Below is a small trained network, with its code and all its weights. Each question gives an input and a class and asks what happens when units are switched off, that is, made to give their printed mean instead of their output.

import numpy as np


def w(rows, s, z=0):
    codes = np.array(rows[::2]) - 128.0
    scale = np.full(codes.shape[1], s)
    scale[-1] = z or s
    return codes * scale


def norm(h):
    return h / np.sqrt((h * h).mean(-1, keepdims=True) + 1e-5)


def f(y):
    return np.maximum(y, 0)


def log_softmax(a):
    a = a - a.max(-1, keepdims=True)
    return a - np.log(np.exp(a).sum(-1, keepdims=True))


def net(x, mask):
    res = np.array(x, float).reshape(1, 2) / 4 @ E
    u = 0
    for l in range(2):
        y = f(norm(res) @ A[l][:, :-1].T + A[l][:, -1])
        res = res + np.where(mask[u : u + 8], y, B[l][:, -1]) @ B[l][:, :-1]
        u += 8
    return log_softmax(norm(res)[-1] @ U[:, :-1].T + U[:, -1])


A, B = {}, {}
E = w([
[255,117,113,70,76,177,50,134],'x0',
[109,172,200,136,180,161,48,201],'x1',
],0.0089)
A[0] = w([
[105,174,150,155,176,120,165,103,39],'L0N1',
[148,89,79,99,117,138,125,55,110],'L0N2',
[129,137,192,119,131,82,21,157,91],'L0N3',
[141,176,170,96,141,185,92,190,2],'L0N4',
[132,187,133,128,160,191,2,187,6],'L0N5',
[128,118,123,126,136,128,119,148,8],'L0N6',
[182,136,157,59,121,218,69,122,61],'L0N7',
[177,74,129,124,113,193,93,173,80],'L0N8',
],0.012,0.0022)
B[0] = w([
[119,189,120,158,169,192,168,66,189],'L0N1',
[98,122,42,106,48,135,72,183,205],'L0N2',
[198,86,120,131,171,216,112,104,212],'L0N3',
[168,35,185,158,159,176,131,182,209],'L0N4',
[189,2,178,129,193,158,19,157,250],'L0N5',
[137,178,130,93,135,152,159,143,130],'L0N6',
[179,240,150,100,137,35,164,65,231],'L0N7',
[56,167,154,145,192,46,223,7,198],'L0N8',
],0.0086,0.011)
A[1] = w([
[144,150,86,89,130,108,180,130,126],'L1N1',
[105,150,151,98,153,142,154,142,3],'L1N2',
[94,135,207,168,221,139,147,165,87],'L1N3',
[210,201,140,92,110,69,151,87,187],'L1N4',
[148,89,228,108,176,142,51,119,239],'L1N5',
[62,188,106,185,123,195,116,103,33],'L1N6',
[121,104,220,180,143,130,9,152,102],'L1N7',
[133,170,203,180,201,100,146,134,108],'L1N8',
],0.013,0.0026)
B[1] = w([
[183,43,213,171,112,110,149,148,176],'L1N1',
[72,98,152,130,107,152,82,107,139],'L1N2',
[164,185,163,118,167,246,10,159,224],'L1N3',
[41,190,234,103,168,61,229,25,191],'L1N4',
[188,1,38,204,32,125,52,248,254],'L1N5',
[108,232,187,87,123,61,155,72,188],'L1N6',
[196,39,188,42,203,137,8,174,212],'L1N7',
[106,136,32,97,141,219,101,244,215],'L1N8',
],0.0082,0.013)
U = w([
[120,51,17,151,11,119,154,167,9],'0',
[195,55,169,137,199,173,65,179,250],'1',
[50,230,139,135,176,197,148,115,43],'2',
[96,146,162,124,110,5,243,36,205],'3',
],0.014,0.0025)

Each question gives the input, the list of numbers given to net, and the class t.
The units are the neurons (one row each of A and B). Each row of codes is followed by its name. A weight is (code - 128) times the scale printed after its matrix; where a second scale follows, it is the last column's (A, B and U).
mask holds one flag per neuron, layer by layer. A switched-off neuron (its flag False) gives its mean, the last column of its row in B, instead of its output. The means were averaged over made-up inputs and are rounded, as every weight is.
A unit's drop is (log p(t) with every unit on - log p(t) with that unit switched off) / (log p(t) with every unit on - log p(t) with every unit switched off).
unit that matters most: the unit with the biggest drop
k most important neurons: the k neurons with the biggest drops, biggest first
top k neurons in layer l: the k neurons of layer l with the biggest drops, biggest first
drop when u is switched off: that unit's drop, to one decimal
input [-2,-8], class 0: unit that matters most : L0N7
input [-8,-6], class 3: 3 most important neurons : [L0N5, L0N4, L1N5]
input [-4,-7], class 3: 4 most important neurons : [L1N5, L0N5, L1N8, L0N4]
input [1,-7], class 0: 2 most important neurons : [L0N7, L0N2]
input [-2,-7], class 0: 2 most important neurons : [L0N7, L0N8]
input [-2,-1], class 2: top 2 neurons in layer 0 : [L0N5, L0N2]
input [3,-8], class 0: 2 most important neurons : [L0N2, L0N7]
input [-8,-7], class 3: 2 most important neurons : [L0N5, L1N5]
input [-4,-2], class 2: top 2 neurons in layer 0 : [L0N5, L0N2]
input [-8,-5], class 2: top 3 neurons in layer 0 : [L0N2, L0N7, L0N1]
input [8,0], class 3: 3 most important neurons : [L0N7, L1N4, L0N8]
input [-8,-4], class 2: 2 most important neurons : [L0N2, L0N7]
input [-3,-2], class 2: 2 most important neurons : [L0N5, L0N2]
input [-8,1], class 2: unit that matters most : L0N5
input [1,-6], class 0: drop when L0N7 is switched off : 0.8
input [-7,-2], class 2: drop when L0N5 is switched off : 0.1
input [-7,2], class 2: drop when L0N5 is switched off : 0.5
